Below is a small trained network, with its code and all its weights. Each question gives an input and a class and asks what happens when units are switched off, that is, made to give their printed mean instead of their output.

import numpy as np


def w(rows, s, z=0):
    codes = np.array(rows[::2]) - 128.0
    scale = np.full(codes.shape[1], s)
    scale[-1] = z or s
    return codes * scale


def norm(h):
    return h / np.sqrt((h * h).mean(-1, keepdims=True) + 1e-5)


def f(y):
    return y / 2 * (1 + np.tanh(0.7978845608 * (y + 0.044715 * y**3)))


def log_softmax(a):
    a = a - a.max(-1, keepdims=True)
    return a - np.log(np.exp(a).sum(-1, keepdims=True))


def net(x, mask):
    res = np.array(x, float).reshape(1, 4) / 4 @ E
    u = 0
    for l in range(4):
        y = f(norm(res) @ A[l][:, :-1].T + A[l][:, -1])
        res = res + np.where(mask[u : u + 4], y, B[l][:, -1]) @ B[l][:, :-1]
        u += 4
    return log_softmax(norm(res)[-1] @ U[:, :-1].T + U[:, -1])


A, B = {}, {}
E = w([
[80,187,78,105,151],'x0',
[187,239,178,202,157],'x1',
[80,149,164,117,100],'x2',
[166,158,112,95,5],'x3',
],0.012)
A[0] = w([
[161,71,253,122,93,27],'L0N1',
[96,158,194,150,144,116],'L0N2',
[77,92,123,136,110,152],'L0N3',
[38,138,214,141,88,3],'L0N4',
],0.014,0.0036)
B[0] = w([
[97,106,50,225,136,252],'L0N1',
[116,134,180,102,135,224],'L0N2',
[95,113,185,97,126,219],'L0N3',
[251,140,25,77,188,185],'L0N4',
],0.018,0.0036)
A[1] = w([
[66,207,85,94,133,23],'L1N1',
[184,169,120,159,131,105],'L1N2',
[152,154,116,132,7,2],'L1N3',
[204,86,80,111,144,104],'L1N4',
],0.019,0.0039)
B[1] = w([
[193,117,66,181,117,226],'L1N1',
[144,155,121,90,76,253],'L1N2',
[1,140,104,148,191,251],'L1N3',
[164,180,72,71,132,205],'L1N4',
],0.022,0.006)
A[2] = w([
[195,63,195,150,255,233],'L2N1',
[52,105,230,180,61,24],'L2N2',
[188,72,95,220,70,87],'L2N3',
[152,84,161,194,50,1],'L2N4',
],0.011,0.002)
B[2] = w([
[3,210,23,117,119,254],'L2N1',
[190,172,132,95,174,156],'L2N2',
[168,126,82,144,91,204],'L2N3',
[163,107,157,101,147,122],'L2N4',
],0.014,0.004)
A[3] = w([
[171,60,60,234,134,86],'L3N1',
[145,238,215,185,77,91],'L3N2',
[174,222,88,21,123,192],'L3N3',
[108,4,111,62,85,2],'L3N4',
],0.018,0.0041)
B[3] = w([
[174,138,141,212,129,191],'L3N1',
[180,211,117,87,61,179],'L3N2',
[110,5,160,113,144,252],'L3N3',
[209,224,143,84,86,168],'L3N4',
],0.023,0.014)
U = w([
[17,175,90,137,141,181],'0',
[243,192,124,30,35,108],'1',
[240,108,24,234,95,107],'2',
[188,16,99,67,128,162],'3',
[132,65,166,180,105,138],'4',
[123,128,254,176,119,2],'5',
],0.013,0.0098)

Each question gives the input, the list of numbers given to net, and the class t.
The units are the neurons (one row each of A and B). Each row of codes is followed by its name. A weight is (code - 128) times the scale printed after its matrix; where a second scale follows, it is the last column's (A, B and U).
mask holds one flag per neuron, layer by layer. A switched-off neuron (its flag False) gives its mean, the last column of its row in B, instead of its output. The means were averaged over made-up inputs and are rounded, as every weight is.
A unit's drop is (log p(t) with every unit on - log p(t) with that unit switched off) / (log p(t) with every unit on - log p(t) with every unit switched off).
The circuit of an input: a set's keep is (log p(t) with only the set's units on - log p(t) with every unit switched off) / (log p(t) with every unit on - log p(t) with every unit switched off). Starting from the 12 units with the biggest drops (on a tie, the unit counted first), units are removed one at a time, each time the one whose removal leaves the highest keep (on an exact tie, the one counted first), for as long as the keep stays at least 0.8.
circuit, biggest first: the units of the circuit, biggest drop first
unit that matters most: the unit with the biggest drop
top k neurons: the k neurons with the biggest drops, biggest first
top k neurons in layer l: the k neurons of layer l with the biggest drops, biggest first
drop of u: that unit's drop, to one decimal
input [-3,1,3,7], class 0: circuit, biggest first => L1N3
input [-6,4,-7,2], class 3: circuit, biggest first => L1N4, L3N3
input [7,-6,0,-2], class 2: top 2 neurons => L1N1, L3N1
input [-5,-7,-7,-1], class 1: top 4 neurons => L3N4, L0N4, L0N3, L1N1
input [-5,-2,-4,-5], class 0: top 2 neurons => L2N1, L0N4
input [-5,2,7,-1], class 3: circuit, biggest first => L0N4, L3N3
input [1,7,-4,4], class 1: top 3 neurons => L3N2, L0N4, L1N4
input [-1,6,-4,-7], class 0: top 2 neurons => L2N1, L0N4
input [8,-6,-7,-1], class 2: circuit, biggest first => L1N1, L3N1
input [-7,6,-8,-8], class 0: top 3 neurons => L2N1, L0N4, L1N1
input [8,-6,-6,-3], class 2: top 4 neurons => L1N1, L0N4, L3N1, L1N2
input [7,-7,-2,7], class 0: top 2 neurons in layer 3 => L3N3, L3N2
input [0,2,0,-6], class 0: top 2 neurons => L2N1, L1N2
input [-4,4,5,4], class 3: top 4 neurons => L0N4, L3N3, L1N2, L1N1
input [6,8,-7,-5], class 1: top 3 neurons => L3N2, L1N2, L0N4
input [4,-1,-5,7], class 0: unit that matters most => L1N3
input [-5,-4,3,-1], class 2: top 2 neurons => L0N1, L3N1
input [1,-7,-6,-3], class 1: top 3 neurons => L3N4, L0N4, L0N3
input [1,-8,-3,7], class 1: top 2 neurons in layer 0 => L0N3, L0N1
input [-4,-6,-6,8], class 0: circuit, biggest first => L1N3
input [8,6,6,4], class 2: top 2 neurons in layer 1 => L1N1, L1N4
input [6,-7,3,-6], class 1: drop of L3N3 => 0.3
input [-1,-7,2,-1], class 1: drop of L3N4 => 0.3
